Below is a small trained network, with its code and all its weights. Each question gives an input and a class and asks what happens when units are switched off, that is, made to give their printed mean instead of their output.

import numpy as np


def w(rows, s, z=0):
    codes = np.array(rows[::2]) - 128.0
    scale = np.full(codes.shape[1], s)
    scale[-1] = z or s
    return codes * scale


def f(y):
    return y / 2 * (1 + np.tanh(0.7978845608 * (y + 0.044715 * y**3)))


def log_softmax(a):
    a = a - a.max(-1, keepdims=True)
    return a - np.log(np.exp(a).sum(-1, keepdims=True))


def net(x, mask):
    res = np.array(x, float).reshape(1, 8) / 4 @ E
    y = f(res @ A[0][:, :-1].T + A[0][:, -1])
    res = res + np.where(mask, y, B[0][:, -1]) @ B[0][:, :-1]
    return log_softmax(res[-1] @ U[:, :-1].T + U[:, -1])


A, B = {}, {}
E = w([
[96,211,79,123],'x0',
[71,69,236,146],'x1',
[52,41,109,127],'x2',
[223,91,130,54],'x3',
[1,110,96,235],'x4',
[41,156,203,5],'x5',
[182,193,182,217],'x6',
[144,189,100,245],'x7',
],0.006)
A[0] = w([
[146,162,74,153,3],'n0',
[175,2,195,35,162],'n1',
[138,78,79,70,142],'n2',
[117,182,79,63,140],'n3',
[234,216,160,140,46],'n4',
[215,80,120,224,47],'n5',
[74,60,251,204,106],'n6',
[9,197,163,110,223],'n7',
[129,59,65,148,17],'n8',
[65,97,109,122,246],'n9',
[124,142,132,118,207],'n10',
[209,205,195,130,187],'n11',
],0.014,0.004)
B[0] = w([
[132,166,158,91,149],'n0',
[161,175,228,104,254],'n1',
[128,162,194,127,182],'n2',
[153,58,162,120,183],'n3',
[162,131,93,47,212],'n4',
[83,186,59,143,200],'n5',
[144,6,113,118,216],'n6',
[197,106,135,194,231],'n7',
[147,188,196,199,153],'n8',
[189,97,135,132,197],'n9',
[156,121,129,137,148],'n10',
[200,120,132,75,217],'n11',
],0.026,0.012)
U = w([
[105,132,159,116,25],'0',
[5,112,174,51,2],'1',
[174,160,95,75,86],'2',
[181,139,157,67,183],'3',
[110,188,115,124,107],'4',
[129,91,124,115,211],'5',
[165,95,137,123,166],'6',
],0.011,0.0076)

Each question gives the input, the list of numbers given to net, and the class t.
The units are the neurons (one row each of A and B). Each row of codes is followed by its name. A weight is (code - 128) times the scale printed after its matrix; where a second scale follows, it is the last column's (A, B and U).
mask holds one flag per neuron, in row order. A switched-off neuron (its flag False) gives its mean, the last column of its row in B, instead of its output. The means were averaged over made-up inputs and are rounded, as every weight is.
A unit's drop is (log p(t) with every unit on - log p(t) with that unit switched off) / (log p(t) with every unit on - log p(t) with every unit switched off).
The circuit of an input: a set's keep is (log p(t) with only the set's units on - log p(t) with every unit switched off) / (log p(t) with every unit on - log p(t) with every unit switched off). Starting from all 12 units, units are removed one at a time, each time the one whose removal leaves the highest keep (on an exact tie, the one counted first), for as long as the keep stays at least 0.8.
circuit, biggest first: the units of the circuit, biggest drop first
unit that matters most: the unit with the biggest drop
top k neurons: the k neurons with the biggest drops, biggest first
drop when u is switched off: that unit's drop, to one decimal
input [1,-8,1,4,6,2,7,-7], class 5: circuit, biggest first : (n1 n11)
input [6,0,-5,-5,1,-3,-3,-3], class 6: circuit, biggest first : (n1 n4)
input [-7,-5,3,0,7,-3,-1,4], class 4: unit that matters most : n5
input [0,-4,-4,4,0,-5,-1,-4], class 2: circuit, biggest first : (n1 n5 n6)
input [1,1,4,0,0,-5,-2,-2], class 0: top 2 neurons : (n11 n4)
input [8,-7,-7,-1,-2,-2,1,7], class 2: circuit, biggest first : (n1 n4)
input [0,5,-3,-3,-4,-4,-5,5], class 2: circuit, biggest first : (n1 n6 n3)
input [1,-1,4,2,2,-1,2,-2], class 5: top 4 neurons : (n1 n11 n4 n7)
input [-3,-7,2,2,5,5,2,8], class 4: circuit, biggest first : (n6 n11 n4)
input [7,0,-6,3,6,4,2,-5], class 6: circuit, biggest first : (n1 n7)
input [1,-1,-7,1,-3,-8,-5,1], class 2: top 2 neurons : (n5 n1)
input [-5,8,5,-6,2,8,-8,-6], class 6: top 2 neurons : (n6 n7)
input [1,-8,-1,-3,1,-2,-3,7], class 4: top 2 neurons : (n11 n6)
input [-4,-4,-3,2,-6,-7,-6,8], class 2: top neuron : (n5)
input [3,-7,-4,-2,4,-2,-1,-6], class 5: top 2 neurons : (n1 n11)
input [6,-1,7,-6,-8,-3,-4,2], class 6: top 3 neurons : (n1 n4 n11)
input [-3,6,-3,-4,-2,-6,-4,8], class 2: top 3 neurons : (n5 n3 n7)
input [-1,6,-5,3,6,2,5,8], class 5: top 2 neurons : (n6 n1)
input [-8,4,-6,-7,-2,-3,-7,0], class 6: drop when n11 is switched off : 0.3
input [-6,3,-6,2,5,4,2,7], class 6: circuit, biggest first : (n6)
input [-8,-2,5,3,4,0,3,7], class 5: drop when n6 is switched off : 0.4
input [4,-3,2,2,3,-3,7,-7], class 5: drop when n6 is switched off : -0.3
